Here is a tiny trained network, its code and every weight. The questions are about switching its units off for an input and a class, where a switched-off unit gives its printed mean instead of its output.

import numpy as np


def w(rows, s, z=0):
    codes = np.array(rows[::2]) - 128.0
    scale = np.full(codes.shape[1], s)
    scale[-1] = z or s
    return codes * scale


def f(y):
    return np.maximum(y, 0)


def log_softmax(a):
    a = a - a.max(-1, keepdims=True)
    return a - np.log(np.exp(a).sum(-1, keepdims=True))


def net(x, mask):
    res = np.array(x, float).reshape(1, 2) / 4 @ E
    y = f(res @ A[0][:, :-1].T + A[0][:, -1])
    res = res + np.where(mask, y, B[0][:, -1]) @ B[0][:, :-1]
    return log_softmax(res[-1] @ U[:, :-1].T + U[:, -1])


A, B = {}, {}
E = w([
[108,102,104,170,103,109,175,136,90,7],'x0',
[122,32,178,123,109,116,93,92,200,98],'x1',
],0.018)
A[0] = w([
[74,45,238,76,140,94,182,37,136,128,58],'neuron 0',
[156,232,43,204,207,148,201,184,39,190,91],'neuron 1',
[153,158,155,178,183,123,115,143,172,226,50],'neuron 2',
[38,150,158,85,144,107,139,152,156,184,229],'neuron 3',
[147,30,251,137,71,76,138,94,217,124,85],'neuron 4',
[132,200,126,130,149,140,211,175,77,168,42],'neuron 5',
[96,116,103,181,80,75,230,164,74,21,16],'neuron 6',
[116,222,121,55,138,95,174,215,49,137,211],'neuron 7',
[101,178,98,206,91,72,145,97,54,22,83],'neuron 8',
[179,186,127,40,232,205,83,118,163,254,67],'neuron 9',
[17,70,102,130,146,128,102,176,57,103,250],'neuron 10',
],0.0073,0.011)
B[0] = w([
[184,58,143,187,97,145,86,247,84,161,180],'neuron 0',
[180,61,120,182,63,51,110,126,134,198,245],'neuron 1',
[221,148,116,127,235,189,168,168,75,107,179],'neuron 2',
[54,155,146,47,150,149,120,85,129,107,221],'neuron 3',
[206,61,155,141,102,71,71,121,117,92,227],'neuron 4',
[164,90,100,179,94,142,97,175,144,126,176],'neuron 5',
[207,158,59,149,185,178,138,167,72,107,202],'neuron 6',
[112,92,141,134,78,81,92,82,112,139,247],'neuron 7',
[126,132,60,94,182,129,104,148,103,107,206],'neuron 8',
[145,84,84,55,175,150,126,137,110,63,255],'neuron 9',
[72,188,119,31,145,163,94,7,121,97,217],'neuron 10',
],0.011,0.015)
U = w([
[188,60,127,151,31,68,97,120,129,144,105],'0',
[160,123,73,88,217,171,131,131,111,120,83],'1',
[31,140,145,57,82,113,108,9,142,130,245],'2',
[103,150,131,138,128,120,150,138,163,146,100],'3',
[108,145,140,158,125,144,162,128,152,163,100],'4',
[118,128,160,127,104,151,185,128,116,148,99],'5',
[77,180,175,124,88,116,157,136,150,139,99],'6',
],0.013,0.012)

Each question gives the input, the list of numbers given to net, and the class t.
The units are the neurons (one row each of A and B). Each row of codes is followed by its name. A weight is (code - 128) times the scale printed after its matrix; where a second scale follows, it is the last column's (A, B and U).
mask holds one flag per neuron, in row order. A switched-off neuron (its flag False) gives its mean, the last column of its row in B, instead of its output. The means were averaged over made-up inputs and are rounded, as every weight is.
A unit's drop is (log p(t) with every unit on - log p(t) with that unit switched off) / (log p(t) with every unit on - log p(t) with every unit switched off).
The circuit of an input: a set's keep is (log p(t) with only the set's units on - log p(t) with every unit switched off) / (log p(t) with every unit on - log p(t) with every unit switched off). Starting from all 11 units, units are removed one at a time, each time the one whose removal leaves the highest keep (on an exact tie, the one counted first), for as long as the keep stays at least 0.8.
circuit, biggest first: the units of the circuit, biggest drop first
top k neurons: the k neurons with the biggest drops, biggest first
drop when u is switched off: that unit's drop, to one decimal
input [-1,3], class 2: circuit, biggest first : [neuron 1; neuron 6]
input [8,0], class 1: circuit, biggest first : [neuron 6]
input [-1,-3], class 2: top 2 neurons : [neuron 4; neuron 0]
input [3,3], class 2: top 2 neurons : [neuron 1; neuron 10]
input [5,-5], class 0: top 2 neurons : [neuron 1; neuron 7]
input [-2,3], class 2: circuit, biggest first : [neuron 1; neuron 6]
input [1,-3], class 2: top 2 neurons : [neuron 4; neuron 0]
input [4,2], class 1: top 3 neurons : [neuron 7; neuron 6; neuron 3]
input [3,-3], class 2: top 4 neurons : [neuron 10; neuron 4; neuron 0; neuron 2]
input [4,3], class 1: top 2 neurons : [neuron 1; neuron 7]
input [8,6], class 1: top 2 neurons : [neuron 6; neuron 1]
input [4,-5], class 0: drop when neuron 1 is switched off : 1.5
input [3,-6], class 0: drop when neuron 1 is switched off : 0.2
input [-6,-8], class 0: circuit, biggest first : [neuron 1]
input [6,-8], class 0: drop when neuron 1 is switched off : 2.1
